Below are the code and all the weights of a small trained network. Each question names an input and a class and asks about switching units off, where a switched-off unit gives its printed mean instead of its output.

import numpy as np


def w(rows, s, z=0):
    codes = np.array(rows[::2]) - 128.0
    scale = np.full(codes.shape[1], s)
    scale[-1] = z or s
    return codes * scale


def norm(h):
    return h / np.sqrt((h * h).mean(-1, keepdims=True) + 1e-5)


def f(y):
    return np.maximum(y, 0)


def log_softmax(a):
    a = a - a.max(-1, keepdims=True)
    return a - np.log(np.exp(a).sum(-1, keepdims=True))


def net(x, mask):
    res = np.array(x, float).reshape(1, 6) / 4 @ E
    u = 0
    for l in range(2):
        y = f(norm(res) @ A[l][:, :-1].T + A[l][:, -1])
        res = res + np.where(mask[u : u + 6], y, B[l][:, -1]) @ B[l][:, :-1]
        u += 6
    return log_softmax(norm(res)[-1] @ U[:, :-1].T + U[:, -1])


A, B = {}, {}
E = w([
[167,195,195,181,129],'x0',
[103,138,59,253,177],'x1',
[135,124,128,131,135],'x2',
[144,46,167,179,48],'x3',
[137,130,128,129,130],'x4',
[117,132,129,127,121],'x5',
],0.0014)
A[0] = w([
[121,68,26,50,120,21],'0.n1',
[155,182,123,216,125,186],'0.n2',
[117,55,8,119,110,76],'0.n3',
[171,97,157,18,45,83],'0.n4',
[99,4,142,150,77,148],'0.n5',
[107,46,39,79,92,4],'0.n6',
],0.0034,0.0026)
B[0] = w([
[114,254,218,200,195,177],'0.n1',
[74,91,172,90,143,252],'0.n2',
[75,202,207,208,165,197],'0.n3',
[84,36,114,104,174,223],'0.n4',
[192,179,62,131,101,229],'0.n5',
[119,238,245,242,125,167],'0.n6',
],0.0042,0.0024)
A[1] = w([
[76,191,121,32,196,130],'1.n1',
[224,108,40,169,24,1],'1.n2',
[98,122,36,252,142,231],'1.n3',
[140,212,10,98,184,72],'1.n4',
[176,138,238,45,96,188],'1.n5',
[130,78,227,176,63,145],'1.n6',
],0.003,0.0014)
B[1] = w([
[189,115,112,162,52,244],'1.n1',
[253,194,67,70,24,152],'1.n2',
[137,50,113,40,131,252],'1.n3',
[194,167,151,112,25,163],'1.n4',
[70,119,91,186,174,235],'1.n5',
[141,207,112,113,135,212],'1.n6',
],0.0047,0.0025)
U = w([
[6,248,252,240,253,170],'0',
[254,194,2,23,11,5],'1',
[16,26,82,51,241,139],'2',
],0.0049,0.0014)

Each question gives the input, the list of numbers given to net, and the class t.
The units are the neurons (one row each of A and B). Each row of codes is followed by its name. A weight is (code - 128) times the scale printed after its matrix; where a second scale follows, it is the last column's (A, B and U).
mask holds one flag per neuron, layer by layer. A switched-off neuron (its flag False) gives its mean, the last column of its row in B, instead of its output. The means were averaged over made-up inputs and are rounded, as every weight is.
A unit's drop is (log p(t) with every unit on - log p(t) with that unit switched off) / (log p(t) with every unit on - log p(t) with every unit switched off).
The circuit of an input: a set's keep is (log p(t) with only the set's units on - log p(t) with every unit switched off) / (log p(t) with every unit on - log p(t) with every unit switched off). Starting from all 12 units, units are removed one at a time, each time the one whose removal leaves the highest keep (on an exact tie, the one counted first), for as long as the keep stays at least 0.8.
circuit, biggest first: the units of the circuit, biggest drop first
unit that matters most: the unit with the biggest drop
k most important neurons: the k neurons with the biggest drops, biggest first
k most important neurons of layer l: the k neurons of layer l with the biggest drops, biggest first
input [-5,4,-1,6,5,8], class 1: circuit, biggest first => (0.n5)
input [-4,3,3,-5,-8,-8], class 1: 2 most important neurons => (1.n4 0.n6)
input [4,4,7,5,7,0], class 1: 4 most important neurons of layer 0 => (0.n3 0.n4 0.n1 0.n6)
input [-2,6,-1,-3,6,0], class 2: 3 most important neurons of layer 0 => (0.n5 0.n2 0.n3)
input [-8,5,2,5,4,-4], class 0: 2 most important neurons => (0.n3 0.n6)
input [-8,2,-8,7,-1,7], class 0: 3 most important neurons => (0.n6 0.n3 0.n1)
input [1,-7,1,-4,8,4], class 2: circuit, biggest first => (0.n4 1.n5)
input [7,4,-3,-8,-2,5], class 1: 2 most important neurons => (0.n3 1.n4)
input [-8,7,7,-4,-5,0], class 0: 2 most important neurons => (0.n3 0.n1)
input [5,-6,3,-4,-2,-8], class 2: 2 most important neurons of layer 1 => (1.n5 1.n6)
input [0,-7,6,-4,5,4], class 2: 2 most important neurons => (0.n4 0.n5)
input [0,0,-2,-1,-3,5], class 1: 2 most important neurons => (0.n2 0.n4)
input [-2,5,-5,6,2,-5], class 1: 3 most important neurons => (0.n5 1.n2 0.n4)
input [6,7,6,-3,-1,-3], class 2: unit that matters most => 1.n3
input [-7,-7,1,3,3,1], class 0: 2 most important neurons => (0.n6 0.n1)
input [1,5,-1,3,-2,-2], class 2: 3 most important neurons => (0.n2 1.n1 1.n3)
input [-8,4,6,7,6,-5], class 0: 3 most important neurons of layer 0 => (0.n3 0.n6 0.n1)
input [-2,-4,-5,0,0,-3], class 2: 2 most important neurons of layer 0 => (0.n4 0.n3)
input [-4,-3,4,3,2,-5], class 0: 2 most important neurons of layer 0 => (0.n6 0.n1)
input [-3,6,-4,-7,0,3], class 1: unit that matters most => 1.n4
